Below are the code and all the weights of a small trained network. Each question names an input and a target symbol and asks about switching units off, where a switched-off unit gives its printed mean instead of its output.

import numpy as np


def w(rows, s, z=0):
    codes = np.array(rows[::2]) - 128.0
    scale = np.full(codes.shape[1], s)
    scale[-1] = z or s
    return codes * scale


def f(y):
    return np.maximum(y, 0)


def softmax(a):
    e = np.exp(a - a.max(-1, keepdims=True))
    return e / e.sum(-1, keepdims=True)


def log_softmax(a):
    a = a - a.max(-1, keepdims=True)
    return a - np.log(np.exp(a).sum(-1, keepdims=True))


def net(x, mask):
    ids = ['Σαγδλξπφ'.index(c) for c in x.split()]
    T = len(ids)
    res = E[ids] + P[:T]
    r = res
    for j in range(2):
        rows = slice(2 * j, 2 * j + 2)
        q, k, v = (r @ M[0][rows].T for M in (Q, K, V))
        z = softmax(np.where(np.tri(T) > 0, q @ k.T / 2**0.5, -1e9)) @ v
        o = O[0][rows]
        res = res + np.where(mask[j], z, o[:, -1]) @ o[:, :-1]
    y = f(res @ A[0][:, :-1].T + A[0][:, -1])
    res = res + np.where(mask[2:26], y, B[0][:, -1]) @ B[0][:, :-1]
    return log_softmax(res[-1] @ U[:, :-1].T + U[:, -1])


Q, K, V, O, A, B = {}, {}, {}, {}, {}, {}
E = w([
[188,133,90],'Σ',
[135,90,142],'α',
[161,103,133],'γ',
[72,201,140],'δ',
[113,79,251],'λ',
[151,94,105],'ξ',
[125,91,163],'π',
[74,38,104],'φ',
],0.028)
P = w([
[125,174,246],'0',
[31,253,169],'1',
[74,234,174],'2',
[104,214,149],'3',
[141,202,157],'4',
[149,192,160],'5',
[160,187,142],'6',
[186,164,124],'7',
[177,154,127],'8',
[199,153,101],'9',
[193,151,126],'10',
[200,142,150],'11',
],0.0037)
Q[0] = w([
[102,197,146],'H1',
[90,139,120],'H1',
[18,120,77],'H2',
[172,251,132],'H2',
],0.024)
K[0] = w([
[119,157,219],'H1',
[93,158,241],'H1',
[68,42,130],'H2',
[226,158,2],'H2',
],0.015)
V[0] = w([
[254,132,173],'H1',
[121,246,108],'H1',
[190,88,138],'H2',
[160,122,164],'H2',
],0.0088)
O[0] = w([
[92,204,106,237],'H1',
[211,195,196,2],'H1',
[116,96,71,126],'H2',
[2,173,85,232],'H2',
],0.0091,0.0021)
A[0] = w([
[120,127,130,154],'N1',
[183,182,38,102],'N2',
[227,72,67,152],'N3',
[126,123,88,129],'N4',
[99,151,189,63],'N5',
[168,21,162,167],'N6',
[142,193,117,254],'N7',
[114,118,100,78],'N8',
[104,162,62,36],'N9',
[148,36,136,153],'N10',
[198,166,65,127],'N11',
[46,135,146,70],'N12',
[127,129,122,98],'N13',
[163,89,148,145],'N14',
[109,120,109,84],'N15',
[128,62,128,120],'N16',
[110,138,119,133],'N17',
[94,164,40,139],'N18',
[206,122,88,72],'N19',
[158,87,153,123],'N20',
[252,176,123,65],'N21',
[96,133,149,50],'N22',
[135,79,195,56],'N23',
[102,152,100,75],'N24',
],0.013,0.0087)
B[0] = w([
[183,126,150,156],'N1',
[62,64,193,181],'N2',
[129,192,194,207],'N3',
[153,132,102,163],'N4',
[124,106,48,170],'N5',
[132,194,122,241],'N6',
[255,50,127,254],'N7',
[210,84,196,144],'N8',
[184,213,169,150],'N9',
[99,179,123,226],'N10',
[133,117,245,183],'N11',
[103,174,182,187],'N12',
[138,120,118,128],'N13',
[164,183,105,163],'N14',
[157,102,174,143],'N15',
[81,179,136,194],'N16',
[120,110,119,146],'N17',
[130,90,93,204],'N18',
[2,38,56,152],'N19',
[172,146,67,158],'N20',
[36,145,44,198],'N21',
[195,159,42,138],'N22',
[201,103,62,165],'N23',
[142,155,142,139],'N24',
],0.0063,0.0096)
U = w([
[173,91,205,219],'Σ',
[124,145,113,46],'α',
[180,116,34,105],'γ',
[198,193,157,231],'δ',
[132,156,166,53],'λ',
[154,140,89,101],'ξ',
[122,192,249,3],'π',
[137,223,90,107],'φ',
],0.014,0.0048)

Each question gives the input, a string of symbols that net reads in full, and the target symbol t.
The units are the heads (2 rows each of Q, K, V and O) and the neurons (one row each of A and B). Each row of codes is followed by its name. A weight is (code - 128) times the scale printed after its matrix; where a second scale follows, it is the last column's (O, A, B and U).
mask holds one flag per unit, heads first, then neurons. A switched-off unit (its flag False) gives its mean, the last column of its rows in O or B, instead of its output. The means were averaged over made-up inputs and are rounded, as every weight is.
A unit's drop is (log p(t) with every unit on - log p(t) with that unit switched off) / (log p(t) with every unit on - log p(t) with every unit switched off).
The circuit of an input: a set's keep is (log p(t) with only the set's units on - log p(t) with every unit switched off) / (log p(t) with every unit on - log p(t) with every unit switched off). Starting from the 12 units with the biggest drops (on a tie, the unit counted first), units are removed one at a time, each time the one whose removal leaves the highest keep (on an exact tie, the one counted first), for as long as the keep stays at least 0.8.
units of the circuit, in order: the units of the circuit, biggest drop first
k most important neurons: the k neurons with the biggest drops, biggest first
which heads matter: for each layer, one digit per head in row order, 1 if its drop is at least 0.15 and else 0, layers parted by /
drop when u is switched off: that unit's drop, to one decimal
input ξ δ γ Σ γ Σ δ α, target δ: units of the circuit, in order -> H2, N2, N14
input γ γ Σ π Σ φ, target φ: which heads matter -> 01
input ξ φ π, target φ: which heads matter -> 10
input α Σ δ, target δ: units of the circuit, in order -> H1, N7
input ξ Σ δ δ γ δ α ξ α, target δ: which heads matter -> 01
input ξ γ ξ γ γ Σ, target Σ: units of the circuit, in order -> N11, N2
input δ ξ π, target δ: which heads matter -> 11
input δ δ π δ ξ γ γ δ γ ξ ξ, target δ: units of the circuit, in order -> H2
input ξ γ γ, target γ: 2 most important neurons -> N11, N12
input λ α δ δ λ, target δ: which heads matter -> 10
input φ γ φ γ, target φ: which heads matter -> 10
input φ φ α, target φ: 2 most important neurons -> N6, N10
input λ γ Σ λ γ δ α λ γ φ, target α: which heads matter -> 11
input Σ α γ φ, target φ: 4 most important neurons -> N6, N10, N16, N7
input γ ξ Σ ξ π φ φ φ Σ φ φ π, target φ: 3 most important neurons -> N7, N6, N10
input α φ Σ, target Σ: most important neuron -> N11
input α φ γ, target φ: drop when N3 is switched off -> 0.1
input γ γ ξ ξ ξ γ φ α, target φ: drop when N10 is switched off -> 0.2
input δ π Σ Σ Σ Σ α γ ξ Σ ξ, target Σ: drop when H1 is switched off -> 1.0
input γ δ π, target δ: most important neuron -> N2
